Below is a small trained network, with its code and all its weights. Each question gives an input and a target symbol and asks what happens when units are switched off, that is, made to give their printed mean instead of their output.

import numpy as np


def w(rows, s, z=0):
    codes = np.array(rows[::2]) - 128.0
    scale = np.full(codes.shape[1], s)
    scale[-1] = z or s
    return codes * scale


def f(y):
    return y / 2 * (1 + np.tanh(0.7978845608 * (y + 0.044715 * y**3)))


def softmax(a):
    e = np.exp(a - a.max(-1, keepdims=True))
    return e / e.sum(-1, keepdims=True)


def log_softmax(a):
    a = a - a.max(-1, keepdims=True)
    return a - np.log(np.exp(a).sum(-1, keepdims=True))


def net(x, mask):
    ids = ['ΞΨεηθλ'.index(c) for c in x.split()]
    T = len(ids)
    res = E[ids] + P[:T]
    u = 0
    for l in range(2):
        r = res
        for j in range(2):
            rows = slice(3 * j, 3 * j + 3)
            q, k, v = (r @ M[l][rows].T for M in (Q, K, V))
            z = softmax(np.where(np.tri(T) > 0, q @ k.T / 3**0.5, -1e9)) @ v
            o = O[l][rows]
            res = res + np.where(mask[u + j], z, o[:, -1]) @ o[:, :-1]
        u += 2
        y = f(res @ A[l][:, :-1].T + A[l][:, -1])
        res = res + np.where(mask[u : u + 4], y, B[l][:, -1]) @ B[l][:, :-1]
        u += 4
    return log_softmax(res[-1] @ U[:, :-1].T + U[:, -1])


Q, K, V, O, A, B = {}, {}, {}, {}, {}, {}
E = w([
[152,130,134,4,113,126],'Ξ',
[72,110,93,146,35,97],'Ψ',
[87,208,162,134,211,170],'ε',
[105,76,145,176,185,105],'η',
[142,152,189,228,75,232],'θ',
[89,124,128,74,182,59],'λ',
],0.012)
P = w([
[12,65,70,124,111,207],'0',
[167,122,182,122,151,61],'1',
[66,136,213,101,122,115],'2',
[199,193,2,139,135,163],'3',
[91,181,126,176,146,58],'4',
[53,165,237,84,121,146],'5',
],0.0086)
Q[0] = w([
[15,167,199,123,130,164],'L0H1',
[171,128,71,153,178,22],'L0H1',
[143,138,44,71,156,133],'L0H1',
[122,149,183,156,200,159],'L0H2',
[160,4,95,115,82,156],'L0H2',
[87,112,95,66,193,76],'L0H2',
],0.012)
K[0] = w([
[132,249,194,148,177,229],'L0H1',
[164,127,31,76,159,48],'L0H1',
[71,89,126,117,178,99],'L0H1',
[184,148,136,159,225,178],'L0H2',
[172,111,66,172,27,101],'L0H2',
[84,119,85,115,172,66],'L0H2',
],0.012)
V[0] = w([
[105,182,214,169,21,179],'L0H1',
[195,250,92,158,157,181],'L0H1',
[169,182,77,188,185,215],'L0H1',
[93,2,141,138,78,171],'L0H2',
[181,152,147,70,113,227],'L0H2',
[143,199,19,164,55,157],'L0H2',
],0.006)
O[0] = w([
[254,135,165,140,112,149,255],'L0H1',
[100,132,181,77,43,180,41],'L0H1',
[103,66,184,87,57,192,85],'L0H1',
[169,67,43,87,176,121,225],'L0H2',
[89,104,81,211,140,173,53],'L0H2',
[24,108,152,106,178,185,70],'L0H2',
],0.0067,0.0022)
A[0] = w([
[144,167,232,119,150,127,153],'L0N1',
[167,152,219,224,248,87,8],'L0N2',
[126,127,25,159,170,117,13],'L0N3',
[2,156,100,223,190,195,216],'L0N4',
],0.0082,0.0014)
B[0] = w([
[111,137,140,85,66,127,252],'L0N1',
[2,48,89,126,36,125,241],'L0N2',
[201,114,185,128,96,171,233],'L0N3',
[153,89,48,116,41,136,252],'L0N4',
],0.0094,0.0034)
Q[1] = w([
[132,122,179,10,109,171],'L1H1',
[98,151,175,60,42,96],'L1H1',
[81,178,69,187,122,147],'L1H1',
[154,120,127,93,145,102],'L1H2',
[128,219,95,132,109,138],'L1H2',
[87,75,176,126,122,149],'L1H2',
],0.013)
K[1] = w([
[88,184,145,147,90,221],'L1H1',
[146,255,130,112,94,164],'L1H1',
[178,72,138,48,209,115],'L1H1',
[127,105,164,75,77,146],'L1H2',
[160,80,80,95,174,155],'L1H2',
[150,188,129,178,91,116],'L1H2',
],0.011)
V[1] = w([
[213,116,171,184,146,86],'L1H1',
[123,101,82,169,82,77],'L1H1',
[212,74,210,253,98,170],'L1H1',
[52,165,219,93,129,92],'L1H2',
[175,177,40,147,120,198],'L1H2',
[176,154,167,7,155,136],'L1H2',
],0.0058)
O[1] = w([
[160,59,73,196,140,65,47],'L1H1',
[173,165,190,210,102,102,205],'L1H1',
[238,59,187,123,72,45,139],'L1H1',
[78,202,164,105,48,141,3],'L1H2',
[205,113,67,150,185,78,171],'L1H2',
[193,162,104,148,2,176,68],'L1H2',
],0.0056,0.0044)
A[1] = w([
[86,191,92,43,180,17,21],'L1N1',
[254,102,120,230,196,138,191],'L1N2',
[182,176,159,22,209,95,61],'L1N3',
[46,163,160,236,187,14,253],'L1N4',
],0.0071,0.0031)
B[1] = w([
[149,80,1,22,9,93,179],'L1N1',
[52,215,112,75,118,163,254],'L1N2',
[52,45,87,243,163,200,170],'L1N3',
[131,190,144,224,67,39,233],'L1N4',
],0.0082,0.0056)
U = w([
[116,2,51,121,126,162,166],'Ξ',
[201,249,139,173,170,118,204],'Ψ',
[90,208,185,84,158,148,146],'ε',
[76,53,139,198,129,133,85],'η',
[197,58,171,121,88,118,124],'θ',
[139,117,102,90,65,107,2],'λ',
],0.0071,0.0081)

Each question gives the input, a string of symbols that net reads in full, and the target symbol t.
The units are the heads (3 rows each of Q, K, V and O) and the neurons (one row each of A and B). Each row of codes is followed by its name. A weight is (code - 128) times the scale printed after its matrix; where a second scale follows, it is the last column's (O, A, B and U).
mask holds one flag per unit, layer by layer, with each layer's heads first. A switched-off unit (its flag False) gives its mean, the last column of its rows in O or B, instead of its output. The means were averaged over made-up inputs and are rounded, as every weight is.
A unit's drop is (log p(t) with every unit on - log p(t) with that unit switched off) / (log p(t) with every unit on - log p(t) with every unit switched off).
k most important neurons: the k neurons with the biggest drops, biggest first
top k neurons in layer l: the k neurons of layer l with the biggest drops, biggest first
which heads matter: for each layer, one digit per head in row order, 1 if its drop is at least 0.15 and else 0, layers parted by /
drop of u: that unit's drop, to one decimal
input Ψ λ η, target η: which heads matter	10 / 00
input ε η Ξ ε η η, target ε: which heads matter	10 / 10
input Ψ ε ε Ψ Ψ, target Ψ: which heads matter	00 / 00
input Ψ Ψ Ψ ε ε, target ε: top 2 neurons in layer 0	[L0N1, L0N3]
input ε Ξ θ η Ξ λ, target θ: 2 most important neurons	[L1N2, L0N1]
input Ψ Ξ Ψ, target Ψ: which heads matter	10 / 00
input Ξ Ψ Ψ ε, target Ξ: which heads matter	01 / 00
input ε λ Ξ Ψ η, target η: top 2 neurons in layer 0	[L0N2, L0N1]
input θ Ξ ε Ψ Ξ Ψ, target ε: which heads matter	11 / 10
input Ψ Ψ Ψ Ψ λ, target λ: 2 most important neurons	[L1N1, L1N4]
input ε θ λ, target θ: 2 most important neurons	[L0N1, L1N2]
input Ψ λ Ξ λ Ψ λ, target λ: top 2 neurons in layer 0	[L0N2, L0N3]
input η ε Ψ Ψ Ξ, target Ξ: top neuron in layer 0	[L0N3]
input ε Ψ η η Ψ θ, target θ: top 2 neurons in layer 0	[L0N1, L0N2]
input Ψ λ ε θ, target Ξ: top 2 neurons in layer 0	[L0N4, L0N3]
input Ψ η Ξ η θ Ψ, target θ: top neuron in layer 1	[L1N2]
input Ξ η Ξ ε Ψ Ψ, target ε: top 2 neurons in layer 1	[L1N1, L1N3]
input Ψ Ξ Ξ Ψ θ Ξ, target θ: drop of L0H1	0.7
input η θ η, target θ: drop of L1H1	0.4
input Ξ Ξ Ψ ε, target Ξ: drop of L0N4	1.0
input θ θ Ψ Ξ θ Ξ, target θ: drop of L1N2	0.2
